Below is a small trained network, with its code and all its weights. Each question gives an input and a class and asks what happens when units are switched off, that is, made to give their printed mean instead of their output.

import numpy as np


def w(rows, s, z=0):
    codes = np.array(rows[::2]) - 128.0
    scale = np.full(codes.shape[1], s)
    scale[-1] = z or s
    return codes * scale


def f(y):
    return y / 2 * (1 + np.tanh(0.7978845608 * (y + 0.044715 * y**3)))


def log_softmax(a):
    a = a - a.max(-1, keepdims=True)
    return a - np.log(np.exp(a).sum(-1, keepdims=True))


def net(x, mask):
    res = np.array(x, float).reshape(1, 5) / 4 @ E
    y = f(res @ A[0][:, :-1].T + A[0][:, -1])
    res = res + np.where(mask, y, B[0][:, -1]) @ B[0][:, :-1]
    return log_softmax(res[-1] @ U[:, :-1].T + U[:, -1])


A, B = {}, {}
E = w([
[177,223,168,86,24,64,68],'x0',
[117,161,111,82,116,182,250],'x1',
[5,68,33,119,150,43,194],'x2',
[52,197,203,255,146,10,137],'x3',
[58,163,163,66,102,162,195],'x4',
],0.0067)
A[0] = w([
[42,192,216,207,131,31,174,221],'N0',
[103,26,101,183,213,151,161,136],'N1',
[124,84,85,60,168,160,93,208],'N2',
[231,206,209,97,119,161,139,247],'N3',
[73,122,104,159,157,112,232,157],'N4',
[181,148,148,185,124,75,2,254],'N5',
],0.0082,0.0048)
B[0] = w([
[101,87,155,39,157,141,63,245],'N0',
[134,101,152,181,242,99,137,206],'N1',
[169,35,130,70,117,92,129,183],'N2',
[156,120,197,127,100,177,52,219],'N3',
[63,196,104,165,154,201,191,200],'N4',
[234,115,132,181,125,95,1,221],'N5',
],0.0096,0.012)
U = w([
[127,142,4,74,15,130,255,127],'0',
[160,69,149,119,138,37,64,161],'1',
[178,198,144,235,74,123,72,31],'2',
[147,229,118,231,46,58,203,1],'3',
[121,108,177,42,83,198,114,238],'4',
[67,232,107,104,140,130,152,105],'5',
[79,152,86,228,186,124,247,140],'6',
[145,94,103,79,179,123,195,84],'7',
],0.0078,0.006)

Each question gives the input, the list of numbers given to net, and the class t.
The units are the neurons (one row each of A and B). Each row of codes is followed by its name. A weight is (code - 128) times the scale printed after its matrix; where a second scale follows, it is the last column's (A, B and U).
mask holds one flag per neuron, in row order. A switched-off neuron (its flag False) gives its mean, the last column of its row in B, instead of its output. The means were averaged over made-up inputs and are rounded, as every weight is.
A unit's drop is (log p(t) with every unit on - log p(t) with that unit switched off) / (log p(t) with every unit on - log p(t) with every unit switched off).
The circuit of an input: a set's keep is (log p(t) with only the set's units on - log p(t) with every unit switched off) / (log p(t) with every unit on - log p(t) with every unit switched off). Starting from all 6 units, units are removed one at a time, each time the one whose removal leaves the highest keep (on an exact tie, the one counted first), for as long as the keep stays at least 0.8.
circuit, biggest first: the units of the circuit, biggest drop first
most important unit: the unit with the biggest drop
top k neurons: the k neurons with the biggest drops, biggest first
drop when u is switched off: that unit's drop, to one decimal
input [-7,0,2,8,-2], class 6: circuit, biggest first : [N4]
input [-2,6,-4,3,-7], class 2: circuit, biggest first : [N0; N2]
input [8,-3,-8,-8,-4], class 2: circuit, biggest first : [N5; N0]
input [1,-2,-1,5,7], class 4: circuit, biggest first : [N0; N1]
input [2,1,2,-8,3], class 0: circuit, biggest first : [N0; N5]
input [0,6,2,7,6], class 5: circuit, biggest first : [N4; N0; N3; N2]
input [1,0,2,-4,5], class 0: top 4 neurons : [N0; N5; N3; N1]
input [-1,0,2,5,0], class 4: top 3 neurons : [N0; N1; N5]
input [2,-8,-6,-6,-2], class 2: top 4 neurons : [N0; N5; N3; N1]
input [1,-6,2,7,6], class 4: top 3 neurons : [N0; N1; N2]
input [-4,8,7,-7,2], class 6: top 2 neurons : [N4; N1]
input [-1,3,3,8,5], class 5: circuit, biggest first : [N0; N4; N3; N2]
input [-3,3,8,-5,-7], class 6: top 3 neurons : [N0; N1; N4]
input [2,2,-7,2,1], class 2: top 3 neurons : [N0; N2; N5]
input [-7,0,-2,8,5], class 6: top 2 neurons : [N4; N3]
input [-4,-1,4,-6,1], class 7: most important unit : N2
input [3,4,-3,0,-8], class 2: top 2 neurons : [N0; N2]
input [8,-3,-4,-7,-5], class 2: top 3 neurons : [N0; N5; N3]
input [-7,-6,5,3,0], class 6: drop when N0 is switched off : 0.0
input [-1,4,5,-8,8], class 0: drop when N5 is switched off : 0.1
input [6,-3,-6,-1,-8], class 2: drop when N4 is switched off : 0.0
input [-5,2,-2,7,1], class 5: top neuron : [N0]
